Here is a tiny trained network, its code and every weight. The questions are about switching its units off for an input and a target symbol, where a switched-off unit gives its printed mean instead of its output.

import numpy as np


def w(rows, s, z=0):
    codes = np.array(rows[::2]) - 128.0
    scale = np.full(codes.shape[1], s)
    scale[-1] = z or s
    return codes * scale


def f(y):
    return y / 2 * (1 + np.tanh(0.7978845608 * (y + 0.044715 * y**3)))


def softmax(a):
    e = np.exp(a - a.max(-1, keepdims=True))
    return e / e.sum(-1, keepdims=True)


def log_softmax(a):
    a = a - a.max(-1, keepdims=True)
    return a - np.log(np.exp(a).sum(-1, keepdims=True))


def net(x, mask):
    ids = ['αγθξφψ'.index(c) for c in x.split()]
    T = len(ids)
    res = E[ids] + P[:T]
    q, k, v = (res @ M[0].T for M in (Q, K, V))
    z = softmax(np.where(np.tri(T) > 0, q @ k.T / 4**0.5, -1e9)) @ v
    res = res + np.where(mask[0], z, O[0][:, -1]) @ O[0][:, :-1]
    y = f(res @ A[0][:, :-1].T + A[0][:, -1])
    res = res + np.where(mask[1:13], y, B[0][:, -1]) @ B[0][:, :-1]
    return log_softmax(res[-1] @ U[:, :-1].T + U[:, -1])


Q, K, V, O, A, B = {}, {}, {}, {}, {}, {}
E = w([
[30,128,89,128],'α',
[71,184,82,84],'γ',
[134,191,49,4],'θ',
[17,99,139,178],'ξ',
[131,119,141,225],'φ',
[20,196,79,151],'ψ',
],0.012)
P = w([
[168,110,175,76],'0',
[190,111,61,173],'1',
[49,33,157,88],'2',
[169,142,172,173],'3',
[214,97,7,152],'4',
[42,49,138,75],'5',
[206,165,134,118],'6',
],0.014)
Q[0] = w([
[200,254,243,150],'H0',
[170,199,151,199],'H0',
[145,148,166,196],'H0',
[181,141,85,134],'H0',
],0.0095)
K[0] = w([
[2,229,53,178],'H0',
[106,131,104,237],'H0',
[95,221,175,64],'H0',
[141,157,51,205],'H0',
],0.0079)
V[0] = w([
[2,106,45,72],'H0',
[136,90,158,20],'H0',
[158,181,97,37],'H0',
[116,237,142,117],'H0',
],0.0095)
O[0] = w([
[36,213,171,42,255],'H0',
[180,115,35,42,119],'H0',
[218,176,83,7,129],'H0',
[236,255,136,213,133],'H0',
],0.0075,0.0062)
A[0] = w([
[104,179,126,164,113],'N0',
[73,115,245,94,12],'N1',
[120,160,87,221,1],'N2',
[126,167,167,30,183],'N3',
[218,182,106,155,113],'N4',
[114,148,196,172,170],'N5',
[149,116,52,166,96],'N6',
[203,126,187,88,8],'N7',
[133,193,95,145,66],'N8',
[129,153,2,164,103],'N9',
[220,158,87,106,203],'N10',
[35,142,131,110,79],'N11',
],0.015,0.0081)
B[0] = w([
[216,161,125,185,176],'N0',
[185,248,57,67,182],'N1',
[202,9,191,95,152],'N2',
[130,121,164,183,247],'N3',
[101,8,86,51,149],'N4',
[51,162,142,146,187],'N5',
[71,9,106,67,150],'N6',
[165,36,254,56,129],'N7',
[209,92,75,93,159],'N8',
[163,128,159,122,181],'N9',
[118,157,49,174,179],'N10',
[154,122,138,71,239],'N11',
],0.0095,0.015)
U = w([
[104,79,160,115,134],'α',
[100,110,90,90,68],'γ',
[223,123,174,77,1],'θ',
[90,148,139,97,128],'ξ',
[1,112,109,196,183],'φ',
[130,192,83,220,154],'ψ',
],0.0099,0.0061)

Each question gives the input, a string of symbols that net reads in full, and the target symbol t.
The units are the heads (4 rows each of Q, K, V and O) and the neurons (one row each of A and B). Each row of codes is followed by its name. A weight is (code - 128) times the scale printed after its matrix; where a second scale follows, it is the last column's (O, A, B and U).
mask holds one flag per unit, heads first, then neurons. A switched-off unit (its flag False) gives its mean, the last column of its rows in O or B, instead of its output. The means were averaged over made-up inputs and are rounded, as every weight is.
A unit's drop is (log p(t) with every unit on - log p(t) with that unit switched off) / (log p(t) with every unit on - log p(t) with every unit switched off).
The circuit of an input: a set's keep is (log p(t) with only the set's units on - log p(t) with every unit switched off) / (log p(t) with every unit on - log p(t) with every unit switched off). Starting from the 12 units with the biggest drops (on a tie, the unit counted first), units are removed one at a time, each time the one whose removal leaves the highest keep (on an exact tie, the one counted first), for as long as the keep stays at least 0.8.
circuit, biggest first: the units of the circuit, biggest drop first
k most important neurons: the k neurons with the biggest drops, biggest first
drop when u is switched off: that unit's drop, to one decimal
input γ φ α ψ γ ψ θ, target ψ: circuit, biggest first : (N10)
input γ ψ ξ φ φ, target α: 2 most important neurons : (N2; N6)
input θ α ψ ψ ψ, target γ: 3 most important neurons : (N4; N6; N10)
input ψ φ ψ ψ ψ, target α: circuit, biggest first : (N2; H0)
input ψ φ γ θ ξ φ α, target φ: circuit, biggest first : (N1; H0; N8)
input ψ ψ ψ φ ψ, target α: circuit, biggest first : (H0; N6; N2)
input ψ φ ξ ψ γ, target α: circuit, biggest first : (H0; N2; N6)
input φ φ ξ γ, target φ: 3 most important neurons : (N5; N8; N9)
input θ ψ α, target ψ: circuit, biggest first : (H0; N10; N3)
input ψ ψ γ φ ξ, target α: circuit, biggest first : (N2; H0)
input ψ ψ ξ, target ξ: circuit, biggest first : (N1; H0)
input φ ψ ψ ξ ξ, target α: circuit, biggest first : (H0; N2; N6)
input ψ ξ ξ φ, target φ: 2 most important neurons : (N5; N8)
input α φ φ α, target φ: circuit, biggest first : (H0)
input γ ψ ξ γ, target ψ: circuit, biggest first : (H0; N0; N2)
input ψ ξ ψ, target ξ: 2 most important neurons : (N11; N1)
input ψ γ ξ ξ ψ, target θ: 2 most important neurons : (N9; N2)
input γ ψ θ ψ ξ ξ φ, target φ: 2 most important neurons : (N5; N4)
input ψ ψ ξ γ ξ, target φ: 3 most important neurons : (N1; N8; N11)
input ψ ψ ψ γ ψ ξ ξ, target ψ: most important neuron : (N1)
input ξ ψ ξ, target γ: drop when H0 is switched off : 0.3
input φ ψ ψ ψ θ ψ ξ, target ψ: drop when N2 is switched off : 0.1
